The symbols move the nodes like this.
* | l v e y t f
s529 | s13 s632 s646 s959 s911 s104
s13 | s529 s320 s568 s315 s154 s444
s467 | s100 s189 s609 s36 s601 s10
s254 | s838 s457 s396 s410 s10 s589
s814 | s36 s565 s67 s100 s353 s743
s10 | s237 s254 s806 s697 s106 s609
s687 | s22 s541 s697 s806 s704 s36
s444 | s104 s704 s119 s754 s541 s568
s75 | s679 s697 s704 s106 s119 s320
s396 | s523 s754 s254 s541 s806 s189
s704 | s113 s687 s75 s447 s444 s641
s589 | s109 s315 s189 s154 s609 s396
s565 | s813 s646 s911 s642 s814 s870
s609 | s989 s589 s467 s469 s617 s806
s154 | s911 s13 s813 s589 s469 s541
s679 | s75 s743 s113 s727 s966 s632
s870 | s410 s966 s431 s838 s743 s911
s568 | s646 s641 s13 s777 s813 s119
s67 | s469 s911 s814 s989 s632 s22
s641 | s353 s36 s320 s601 s568 s75
s727 | s106 s237 s629 s679 s488 s336
s320 | s632 s469 s641 s617 s13 s704
s754 | s845 s447 s457 s444 s396 s777
s702 | s806 s523 s237 s22 s629 s100
s237 | s10 s838 s702 s743 s727 s989
s22 | s687 s431 s743 s702 s113 s814
s31 | s601 s100 s336 s353 s682 s727
s646 | s568 s353 s529 s682 s565 s966
s813 | s565 s568 s154 s189 s36 s410
s109 | s589 s959 s642 s911 s989 s523
s469 | s67 s154 s36 s609 s320 s687
s104 | s444 s113 s966 s845 s431 s646
s642 | s189 s682 s109 s565 s100 s838
s336 | s617 s989 s31 s632 s959 s629
s806 | s702 s396 s10 s687 s447 s467
s629 | s447 s702 s727 s113 s845 s31
s488 | s457 s727 s845 s966 s838 s959
s410 | s870 s119 s541 s254 s697 s154
s601 | s31 s467 s617 s641 s777 s106
s541 | s431 s444 s410 s396 s687 s813
s523 | s396 s845 s838 s431 s702 s642
s353 | s641 s814 s632 s31 s646 s679
s632 | s320 s67 s353 s336 s529 s113
s959 | s315 s336 s682 s529 s109 s845
s457 | s488 s106 s754 s119 s254 s315
s189 | s642 s777 s589 s813 s467 s254
s682 | s777 s31 s959 s646 s642 s488
s36 | s814 s813 s469 s467 s641 s697
s447 | s629 s806 s106 s704 s754 s601
s966 | s119 s679 s104 s488 s870 s529
s119 | s966 s75 s444 s457 s410 s13
s989 | s609 s109 s100 s67 s336 s702
s838 | s254 s488 s523 s870 s237 s109
s911 | s154 s529 s565 s109 s67 s431
s845 | s754 s629 s488 s104 s523 s682
s743 | s697 s870 s22 s237 s679 s67
s315 | s959 s617 s777 s13 s589 s754
s100 | s467 s642 s989 s814 s31 s237
s697 | s743 s410 s687 s10 s75 s469
s431 | s541 s104 s870 s523 s22 s565
s617 | s336 s609 s601 s320 s315 s447
s113 | s704 s22 s679 s629 s104 s353
s777 | s682 s601 s315 s568 s189 s457
s106 | s727 s10 s447 s75 s457 s617

In the rows, 24 means zero.

The rows follow the links: the fewer symbols apart two nodes are, the more alike their rows tend to be.

Name the node of each row.
42 22 31 12 25 28 22 34 19 25 19 34 23 27 24 23 38 17 34 31 19 12 24 35 24 30 21 31 25 29 31 35 14 15 15 20 26 19 22 36 25
node: s353
21 30 24 23 16 12 21 23 24 29 18 20 11 34 27 26 26 26 26 17 26 10 23 36 25 35 36 24 23 36 22 26 29 11 30 25 19 31 29 27 13
node: s75
24 31 19 40 16 16 30 8 31 28 40 13 16 24 26 22 17 27 16 21 22 30 22 17 19 22 24 13 22 16 17 14 34 33 27 19 27 29 26 12 15
node: s254
13 24 23 19 23 38 21 8 30 17 24 17 26 19 12 28 22 32 22 24 26 40 20 20 29 22 36 16 32 19 20 21 24 27 29 31 25 24 19 21 12
node: s754
37 20 30 32 31 28 28 17 18 27 29 27 36 20 23 20 35 13 26 33 21 22 31 19 12 25 10 20 22 21 24 17 16 24 11 16 35 18 20 33 31
node: s100
24 20 25 28 26 16 26 44 19 30 17 36 29 27 39 22 25 24 24 29 27 18 28 22 23 19 12 34 13 30 28 32 24 27 27 27 18 25 28 23 40
node: s67
8 21 25 35 32 30 17 11 23 27 17 16 30 21 18 26 24 28 15 28 29 25 26 11 21 26 23 13 19 29 20 11 25 24 26 31 31 21 18 18 21
node: s806
12 21 26 23 21 19 17 31 25 24 10 22 18 27 38 27 20 19 23 16 29 18 27 34 29 29 32 26 28 38 26 26 21 14 31 27 14 37 27 25 27
node: s320
29 18 29 32 15 19 11 18 17 23 15 25 13 27 32 26 29 31 18 20 20 4 29 27 19 32 16 20 25 25 26 19 10 12 28 27 24 19 26 29 23
node: s36
14 23 20 30 22 34 18 10 25 20 24 17 30 17 23 25 17 38 17 23 25 32 22 10 23 16 24 14 27 15 21 14 24 33 29 33 31 17 22 13 17
node: s396
10 24 23 35 20 24 23 14 27 20 25 17 25 15 37 26 9 27 15 16 27 34 26 21 26 23 24 17 25 18 25 19 24 37 27 27 25 32 24 9 29
node: s589
38 31 20 14 23 17 36 39 28 23 31 35 17 33 21 22 24 23 35 24 22 24 19 33 26 27 31 37 23 22 23 37 40 23 29 20 17 23 28 29 21
node: s966
45 26 26 9 18 27 27 32 28 17 27 33 18 25 16 19 29 23 36 26 16 18 27 31 30 22 26 30 32 17 28 37 17 25 22 21 21 17 22 30 24
node: s646
27 34 23 35 8 13 22 24 25 16 31 24 9 27 31 25 15 36 18 20 24 10 22 30 25 27 27 20 21 19 25 25 33 21 39 27 18 22 33 18 17
node: s410
21 32 23 28 19 22 31 11 38 24 36 14 13 27 15 25 17 23 24 16 27 34 18 30 26 28 34 18 33 23 17 16 34 23 24 17 24 33 26 21 13
node: s457

Each walk starts at a row. The symbols on each line, taken left to right, move it on to the next node.
Each answer is a row, close to the row of the node it stands for.
---
21 20 24 15 32 21 25 46 24 26 16 32 29 26 36 22 23 14 30 25 26 22 28 32 28 22 24 37 21 36 31 34 24 21 24 21 16 31 24 29 38
f e e e e y f
34 21 29 17 37 34 28 19 25 30 25 23 35 26 14 24 36 8 32 31 22 22 28 25 18 26 23 24 32 24 22 23 19 26 5 13 36 23 17 32 28
f l t f v e f
18 25 26 32 26 17 28 10 28 32 27 13 15 30 21 25 27 15 22 17 30 26 21 27 24 36 32 17 28 33 19 16 32 20 21 19 27 36 22 25 15
---
23 23 21 29 30 21 35 28 28 23 31 28 39 16 29 22 12 20 24 25 24 40 27 19 21 14 16 29 16 19 26 27 27 43 17 19 25 31 23 21 35
v v v t t y t
30 23 22 22 22 17 30 41 22 22 25 35 24 19 36 19 14 27 30 28 19 24 27 28 25 13 20 33 18 20 29 34 25 33 28 28 19 26 29 17 38
t l t t
16 27 21 17 15 19 16 34 29 14 18 23 15 23 33 28 12 31 27 12 26 26 25 35 36 23 37 24 34 25 26 29 21 24 33 31 12 34 29 18 24
---
32 28 28 18 11 28 18 18 27 13 19 25 8 23 26 22 21 30 26 15 20 18 23 34 27 28 32 18 33 16 25 26 15 16 28 28 17 25 26 23 16
t f e f v t y
29 27 27 33 15 27 20 3 27 19 32 13 20 19 21 23 20 29 16 19 18 27 25 21 18 27 19 12 31 7 21 15 17 30 20 22 31 24 24 19 18
v l l e f f
30 27 28 25 18 35 19 5 33 19 31 13 18 21 16 25 21 19 25 17 20 30 23 28 25 32 35 12 40 17 21 20 16 22 15 19 29 28 20 26 15
---
42 26 29 25 27 31 28 16 21 23 34 25 31 16 24 20 21 21 26 31 18 30 27 19 18 17 13 23 27 8 22 24 18 38 11 13 34 14 23 21 29
e v f e
35 31 23 19 31 21 40 23 30 25 37 25 24 27 14 24 23 13 31 24 24 38 15 25 22 25 28 30 25 21 20 27 42 32 16 12 30 27 25 23 16
f f y y y v f l
29 22 30 20 15 26 10 19 24 22 14 23 12 29 28 30 35 24 26 23 18 10 28 33 28 38 29 18 30 27 23 21 10 8 25 27 22 24 23 34 22
---
16 25 19 23 17 30 12 27 22 15 20 25 19 20 24 25 17 47 19 24 24 19 25 20 26 17 24 22 20 15 25 25 21 22 42 38 20 14 27 16 18
t t f y y y
22 23 30 28 24 34 16 4 29 25 26 11 21 27 19 31 31 16 23 20 24 25 28 25 24 36 29 14 34 25 18 13 13 18 14 17 31 31 16 25 21
e y v f
11 19 24 27 19 25 12 27 17 24 13 22 20 22 23 26 27 39 19 28 25 9 28 16 28 26 25 18 20 26 26 19 22 16 39 37 19 18 27 18 22
---
17 20 23 20 40 28 33 26 27 30 24 24 38 23 26 22 24 7 30 25 29 35 27 23 24 25 23 33 25 36 24 24 28 33 12 14 27 37 20 30 37
f e v e v
23 21 21 24 32 35 32 21 22 22 30 29 42 16 14 23 21 30 23 31 25 34 19 6 20 13 16 24 21 12 23 22 30 36 22 27 30 16 20 16 23
y e t y e y
24 20 22 23 30 25 22 38 15 29 15 36 33 23 26 22 31 36 26 35 21 13 28 18 18 19 15 32 14 28 31 30 21 18 27 33 22 14 22 25 27
---
23 16 23 11 33 32 23 41 18 27 13 34 28 25 17 22 34 23 35 32 24 19 21 25 28 22 28 30 18 34 28 34 25 17 26 35 21 16 24 31 26
v l l v y v f
39 25 26 14 31 36 29 18 30 19 33 26 30 20 12 22 27 9 32 27 19 34 18 25 20 21 26 23 33 14 23 26 21 33 9 12 31 21 17 29 23
t v l v v f y
22 27 26 37 16 10 22 23 17 27 23 22 12 31 33 27 27 33 21 24 25 7 26 24 22 30 21 23 16 29 24 20 31 11 35 25 23 26 29 25 20
---
14 26 21 13 14 33 14 28 21 15 14 24 16 23 19 25 22 39 25 23 23 20 22 27 32 25 39 22 31 21 23 29 22 16 36 39 13 19 23 22 14
v l v f
38 17 27 26 23 21 22 31 16 27 21 32 27 26 27 23 35 25 26 34 15 7 30 29 18 24 12 28 19 20 29 28 15 18 23 21 30 14 24 32 31
t l y v e
5 19 26 37 27 19 18 15 25 31 22 16 28 24 39 27 17 20 13 16 31 29 28 18 23 27 20 19 21 26 22 10 20 30 28 22 28 33 23 17 33
